Below are the code and all the weights of a small trained network. Each question names an input and a class and asks about switching units off, where a switched-off unit gives its printed mean instead of its output.

import numpy as np


def w(rows, s, z=0):
    codes = np.array(rows[::2]) - 128.0
    scale = np.full(codes.shape[1], s)
    scale[-1] = z or s
    return codes * scale


def norm(h):
    return h / np.sqrt((h * h).mean(-1, keepdims=True) + 1e-5)


def f(y):
    return np.maximum(y, 0)


def log_softmax(a):
    a = a - a.max(-1, keepdims=True)
    return a - np.log(np.exp(a).sum(-1, keepdims=True))


def net(x, mask):
    res = np.array(x, float).reshape(1, 6) / 4 @ E
    u = 0
    for l in range(4):
        y = f(norm(res) @ A[l][:, :-1].T + A[l][:, -1])
        res = res + np.where(mask[u : u + 10], y, B[l][:, -1]) @ B[l][:, :-1]
        u += 10
    return log_softmax(norm(res)[-1] @ U[:, :-1].T + U[:, -1])


A, B = {}, {}
E = w([
[80,218,133,80,154,107,68],'x0',
[42,92,180,110,172,4,190],'x1',
[156,178,208,209,118,93,109],'x2',
[104,141,86,191,186,147,153],'x3',
[115,156,165,108,131,170,188],'x4',
[130,126,130,129,126,131,127],'x5',
],0.0032)
A[0] = w([
[59,188,133,137,155,159,52,77],'0.n0',
[168,165,156,121,168,175,216,72],'0.n1',
[153,4,120,237,193,207,169,53],'0.n2',
[174,116,215,189,129,108,132,37],'0.n3',
[132,102,75,143,98,145,66,151],'0.n4',
[102,101,92,101,106,153,164,112],'0.n5',
[123,140,237,38,80,198,150,72],'0.n6',
[143,149,176,146,128,125,129,8],'0.n7',
[64,207,84,207,225,224,230,66],'0.n8',
[141,140,217,44,31,155,189,113],'0.n9',
],0.0043,0.0016)
B[0] = w([
[72,138,194,126,91,150,140,222],'0.n0',
[127,105,83,173,131,80,87,177],'0.n1',
[77,109,201,84,31,147,119,242],'0.n2',
[141,215,147,154,115,122,111,207],'0.n3',
[142,117,191,137,161,38,139,211],'0.n4',
[136,175,92,154,98,71,159,188],'0.n5',
[68,65,107,199,140,113,67,230],'0.n6',
[150,168,171,213,110,71,162,151],'0.n7',
[87,62,97,183,141,124,53,249],'0.n8',
[90,61,41,253,182,143,89,251],'0.n9',
],0.0042,0.0024)
A[1] = w([
[186,197,84,122,125,183,134,92],'1.n0',
[163,107,99,110,105,62,38,102],'1.n1',
[182,87,166,93,253,85,220,33],'1.n2',
[86,63,95,57,78,80,207,138],'1.n3',
[70,170,152,66,175,106,45,90],'1.n4',
[90,120,126,164,189,118,254,162],'1.n5',
[54,189,139,132,224,133,108,99],'1.n6',
[112,30,20,11,130,169,147,147],'1.n7',
[218,132,98,147,58,230,130,7],'1.n8',
[137,125,78,39,173,176,173,75],'1.n9',
],0.0049,0.0012)
B[1] = w([
[137,120,170,56,203,88,163,157],'1.n0',
[72,110,105,167,150,138,128,210],'1.n1',
[116,163,123,60,161,127,112,155],'1.n2',
[171,149,133,145,131,139,121,238],'1.n3',
[115,86,136,92,89,144,149,228],'1.n4',
[182,116,85,152,173,138,135,200],'1.n5',
[127,131,149,134,91,192,134,225],'1.n6',
[179,186,98,172,106,113,110,254],'1.n7',
[133,123,164,70,210,89,140,192],'1.n8',
[196,255,97,185,29,145,138,151],'1.n9',
],0.006,0.0033)
A[2] = w([
[137,123,135,94,157,202,68,89],'2.n0',
[197,144,153,15,157,96,153,110],'2.n1',
[168,72,122,174,210,132,16,230],'2.n2',
[97,119,135,58,177,33,228,130],'2.n3',
[110,110,127,172,67,195,134,73],'2.n4',
[65,64,140,166,115,85,16,135],'2.n5',
[172,72,171,103,83,163,183,61],'2.n6',
[118,86,90,120,77,2,25,40],'2.n7',
[208,129,141,143,129,69,128,6],'2.n8',
[55,138,149,174,103,170,166,206],'2.n9',
],0.0045,0.0013)
B[2] = w([
[93,147,200,93,255,98,163,161],'2.n0',
[152,127,179,164,167,113,178,146],'2.n1',
[71,162,81,142,189,138,195,254],'2.n2',
[224,162,155,81,228,143,156,158],'2.n3',
[129,98,125,132,155,70,177,178],'2.n4',
[121,100,64,124,145,235,185,254],'2.n5',
[107,29,117,52,105,12,191,142],'2.n6',
[76,95,109,231,222,250,176,199],'2.n7',
[64,98,133,101,84,164,117,166],'2.n8',
[125,77,82,69,127,154,122,205],'2.n9',
],0.0036,0.0043)
A[3] = w([
[194,143,157,72,233,140,82,19],'3.n0',
[53,103,175,111,179,102,171,118],'3.n1',
[188,153,189,136,185,95,104,253],'3.n2',
[149,238,175,241,67,82,116,116],'3.n3',
[126,129,151,48,172,184,140,146],'3.n4',
[112,147,228,247,71,66,95,37],'3.n5',
[25,254,133,23,143,127,76,68],'3.n6',
[157,124,64,71,99,129,209,76],'3.n7',
[199,73,80,211,135,48,177,248],'3.n8',
[177,21,152,167,60,48,197,145],'3.n9',
],0.0041,0.0012)
B[3] = w([
[190,125,158,150,225,104,218,158],'3.n0',
[200,159,96,147,127,158,135,198],'3.n1',
[190,182,100,82,123,108,161,175],'3.n2',
[147,171,3,108,40,159,92,184],'3.n3',
[158,126,172,134,87,100,199,172],'3.n4',
[204,137,67,120,118,103,89,175],'3.n5',
[128,59,187,63,68,94,129,179],'3.n6',
[145,164,117,131,121,68,66,157],'3.n7',
[106,150,194,84,106,188,107,252],'3.n8',
[58,158,154,58,108,133,104,190],'3.n9',
],0.0058,0.004)
U = w([
[237,164,190,88,243,84,209,141],'0',
[95,95,93,190,151,196,123,157],'1',
[226,205,49,151,25,91,46,147],'2',
[141,124,131,124,110,192,174,168],'3',
[97,65,236,39,41,128,116,115],'4',
[98,81,109,204,185,149,121,102],'5',
[118,70,132,171,110,3,87,3],'6',
],0.0066,0.0052)

Each question gives the input, the list of numbers given to net, and the class t.
The units are the neurons (one row each of A and B). Each row of codes is followed by its name. A weight is (code - 128) times the scale printed after its matrix; where a second scale follows, it is the last column's (A, B and U).
mask holds one flag per neuron, layer by layer. A switched-off neuron (its flag False) gives its mean, the last column of its row in B, instead of its output. The means were averaged over made-up inputs and are rounded, as every weight is.
A unit's drop is (log p(t) with every unit on - log p(t) with that unit switched off) / (log p(t) with every unit on - log p(t) with every unit switched off).
The circuit of an input: a set's keep is (log p(t) with only the set's units on - log p(t) with every unit switched off) / (log p(t) with every unit on - log p(t) with every unit switched off). Starting from the 12 units with the biggest drops (on a tie, the unit counted first), units are removed one at a time, each time the one whose removal leaves the highest keep (on an exact tie, the one counted first), for as long as the keep stays at least 0.8.
units of the circuit, in order: the units of the circuit, biggest drop first
most important unit: the unit with the biggest drop
k most important neurons: the k neurons with the biggest drops, biggest first
k most important neurons of layer l: the k neurons of layer l with the biggest drops, biggest first
input [-8,8,4,5,2,-3], class 0: units of the circuit, in order : (2.n3, 1.n2, 0.n9)
input [3,7,-1,-7,8,-3], class 5: units of the circuit, in order : (0.n9)
input [2,-8,-7,-3,4,-6], class 0: 3 most important neurons : (1.n8, 1.n0, 3.n0)
input [3,-6,1,-5,-7,-1], class 5: 3 most important neurons : (1.n1, 0.n4, 2.n7)
input [6,-5,6,-8,-7,-1], class 1: 2 most important neurons : (2.n7, 1.n1)
input [-8,4,8,-1,-3,1], class 2: units of the circuit, in order : (0.n3, 3.n3)
input [-8,-7,-2,-3,5,0], class 4: 2 most important neurons of layer 3 : (3.n9, 3.n8)
input [5,-1,0,-6,8,6], class 5: units of the circuit, in order : (0.n9, 0.n6)
input [-8,0,-2,-4,-7,4], class 4: units of the circuit, in order : (0.n2, 3.n9)
input [2,-1,-5,-3,7,-4], class 5: 2 most important neurons : (0.n6, 0.n9)
input [-8,0,-8,7,8,-4], class 2: 2 most important neurons of layer 1 : (1.n7, 1.n9)
input [8,7,8,-7,7,5], class 2: 3 most important neurons of layer 0 : (0.n7, 0.n2, 0.n9)
input [8,8,2,7,-4,6], class 0: 2 most important neurons of layer 1 : (1.n5, 1.n1)
input [1,7,-2,-8,2,1], class 1: units of the circuit, in order : (0.n9, 2.n7)
input [-7,-1,-5,1,-6,5], class 4: units of the circuit, in order : (0.n2, 0.n9, 3.n9, 2.n6)
input [1,7,-7,6,-2,7], class 0: units of the circuit, in order : (2.n3)
input [8,-2,0,-5,1,6], class 4: 2 most important neurons of layer 1 : (1.n6, 1.n4)
input [8,7,8,-4,0,4], class 2: 2 most important neurons : (3.n5, 3.n3)
input [-7,-1,6,5,2,4], class 4: 4 most important neurons : (0.n2, 1.n7, 3.n9, 0.n9)
input [4,3,2,-4,-7,2], class 5: most important unit : 2.n7
input [-2,-5,-3,-3,-8,-2], class 5: 2 most important neurons : (0.n4, 1.n1)
input [6,-5,4,4,1,-1], class 4: 2 most important neurons : (0.n0, 3.n6)
input [-8,3,4,-4,2,-2], class 4: 2 most important neurons : (3.n9, 0.n8)
input [3,-8,6,-8,-8,-6], class 0: 2 most important neurons : (1.n8, 0.n8)
input [-1,-6,1,-6,3,0], class 0: 4 most important neurons : (1.n8, 0.n8, 2.n0, 0.n2)
input [-4,1,0,-6,-7,-4], class 5: 2 most important neurons : (2.n7, 1.n1)
input [7,2,-6,-2,6,0], class 4: units of the circuit, in order : (3.n6)
input [-2,-7,-8,5,6,-6], class 2: 2 most important neurons : (1.n7, 1.n9)
input [-3,-8,-8,-4,-4,2], class 0: 3 most important neurons : (1.n8, 1.n0, 3.n0)
